a =
[[-12 -33 -31  -4 -15   6 -18   2  68]
 [-20 -14  -2   4  17  -3  36  -4  29]
 [ -1  16  13 -10  -3   1 -18   0 -36]
 [-62 -28 -12   3   0 -17  10  -5   9]
 [-31   6  13  -3  22 -32   6   2   3]
 [ 14 -16 -15   6 -13  -5   2  -8  21]
 [-15   9   3   0 -15   6 -25   1  -6]
 [ 34  -5   7   8   9  -4  22   2  12]
 [-14   6 -16 -23 -19  15 -42  -9 -21]
 [-52  -4  19  10   1  21  -5  10   2]]
Rows and columns are counted from 0.
(0, 0)	-12
(8, 1)	6
(3, 0)	-62
(4, 1)	6
(9, 1)	-4
(8, 4)	-19
(2, 5)	1
(4, 8)	3
(6, 7)	1
(8, 5)	15
(5, 2)	-15
(2, 3)	-10
(7, 6)	22
(5, 0)	14
(7, 1)	-5
(6, 2)	3
(5, 1)	-16
(3, 3)	3
(1, 1)	-14
(6, 4)	-15
(6, 1)	9
(8, 3)	-23
(4, 5)	-32
(9, 2)	19
(6, 6)	-25
(8, 6)	-42
(4, 7)	2
(9, 6)	-5
(0, 2)	-31
(7, 5)	-4
(3, 6)	10
(9, 5)	21
(1, 4)	17

M =
35	52	58	68	70	37	46	58	78	57	45	70	64	50
57	38	50	55	71	38	55	61	60	71	53	69	66	67
45	49	53	61	67	46	52	54	69	63	50	66	61	57
45	47	53	53	75	37	46	54	71	67	42	74	65	64
46	39	43	50	72	29	57	61	69	65	54	74	60	62
57	52	64	52	77	37	52	60	70	59	46	74	75	61
24	36	30	50	72	22	57	53	81	59	52	76	50	50
61	44	63	61	69	43	54	59	62	68	52	66	72	63
50	51	56	67	70	40	62	64	71	54	59	67	66	50
52	59	48	60	73	48	56	66	55	46	54	66	62	51
49	45	65	59	81	35	47	46	82	70	42	80	73	67
58	66	64	42	73	45	47	50	68	50	49	77	64	74
52	70	43	54	31	65	69	75	48	36	74	33	39	64
94	64	78	36	50	73	46	71	26	74	48	52	70	74
M[0][0] => 35
M[3][1] => 47
M[4] => [46, 39, 43, 50, 72, 29, 57, 61, 69, 65, 54, 74, 60, 62]
M[9][11] => 66
M[6] => [24, 36, 30, 50, 72, 22, 57, 53, 81, 59, 52, 76, 50, 50]
M[9][10] => 54
M[7][13] => 63
M[10][13] => 67
M[:, 13] => [50, 67, 57, 64, 62, 61, 50, 63, 50, 51, 67, 74, 64, 74]
M[12][3] => 54
M[8][9] => 54
M[:, 1] => [52, 38, 49, 47, 39, 52, 36, 44, 51, 59, 45, 66, 70, 64]
M[6][4] => 72
M[10][4] => 81
M[4][0] => 46
M[11][3] => 42
M[1][4] => 71
M[11] => [58, 66, 64, 42, 73, 45, 47, 50, 68, 50, 49, 77, 64, 74]
M[12][1] => 70
M[8][0] => 50
M[3][10] => 42
M[3] => [45, 47, 53, 53, 75, 37, 46, 54, 71, 67, 42, 74, 65, 64]
M[3][7] => 54
M[7] => [61, 44, 63, 61, 69, 43, 54, 59, 62, 68, 52, 66, 72, 63]
M[2][8] => 69
M[5] => [57, 52, 64, 52, 77, 37, 52, 60, 70, 59, 46, 74, 75, 61]
M[11][2] => 64
M[12][6] => 69
M[1][10] => 53
M[2] => [45, 49, 53, 61, 67, 46, 52, 54, 69, 63, 50, 66, 61, 57]
M[10][6] => 47
M[3][5] => 37
M[:, 6] => [46, 55, 52, 46, 57, 52, 57, 54, 62, 56, 47, 47, 69, 46]
M[13][11] => 52
M[3][6] => 46
M[7][6] => 54

B =
-24   37  -22   16  -16    2   21   -7    7    5   -7    2   -9
-19    8  -31    3  -22   -6   23  -27   17   12  -27   -6    0
-59   23  -25   30    1  -43   50  -40   19   20  -40  -43   -4
-27   45  -62   22  -31  -10   44  -38   15   19  -38  -10   -9
-43  -12  -10  -18   -3  -21   14   -3   33   -1   -3  -21  -14
-23   51  -51   27  -31  -24   40  -43    4   26  -43  -24   -7
 -4   40  -12   17  -23   25    6    3   -7    1    3   25   -1
-12   26  -30   12  -26   -1   19  -21    5   13  -21   -1   -2
-58   21    8   26   10  -43   30  -15   11   11  -15  -43  -10
-25  -25    8    4   -4   -7   14  -27   15    7  -27   -7   19
B[0][0]: -24
B[0][2]: -22
B[8]: [-58, 21, 8, 26, 10, -43, 30, -15, 11, 11, -15, -43, -10]
B[4][8]: 33
B[4]: [-43, -12, -10, -18, -3, -21, 14, -3, 33, -1, -3, -21, -14]
B[:, 12]: [-9, 0, -4, -9, -14, -7, -1, -2, -10, 19]
B[8][9]: 11
B[:, 3]: [16, 3, 30, 22, -18, 27, 17, 12, 26, 4]
B[4][4]: -3
B[4][10]: -3
B[6][5]: 25
B[3][4]: -31
B[6][4]: -23
B[2][1]: 23
B[1][12]: 0
B[2][2]: -25
B[:, 1]: [37, 8, 23, 45, -12, 51, 40, 26, 21, -25]
B[4][12]: -14
B[1]: [-19, 8, -31, 3, -22, -6, 23, -27, 17, 12, -27, -6, 0]
B[0]: [-24, 37, -22, 16, -16, 2, 21, -7, 7, 5, -7, 2, -9]
B[5][2]: -51
B[8][12]: -10
B[0][5]: 2
B[6][1]: 40
B[:, 2]: [-22, -31, -25, -62, -10, -51, -12, -30, 8, 8]
B[0][10]: -7
B[1][4]: -22
B[7][6]: 19
B[7][2]: -30
B[9][5]: -7
B[0][7]: -7
B[2]: [-59, 23, -25, 30, 1, -43, 50, -40, 19, 20, -40, -43, -4]
B[9]: [-25, -25, 8, 4, -4, -7, 14, -27, 15, 7, -27, -7, 19]
B[3][9]: 19
B[4][2]: -10

arr = [-5, -23, -15, -34, 43, -9, -12, -18]
arr[0] -> -5
arr[5] -> -9
arr[6] -> -12
arr[7] -> -18
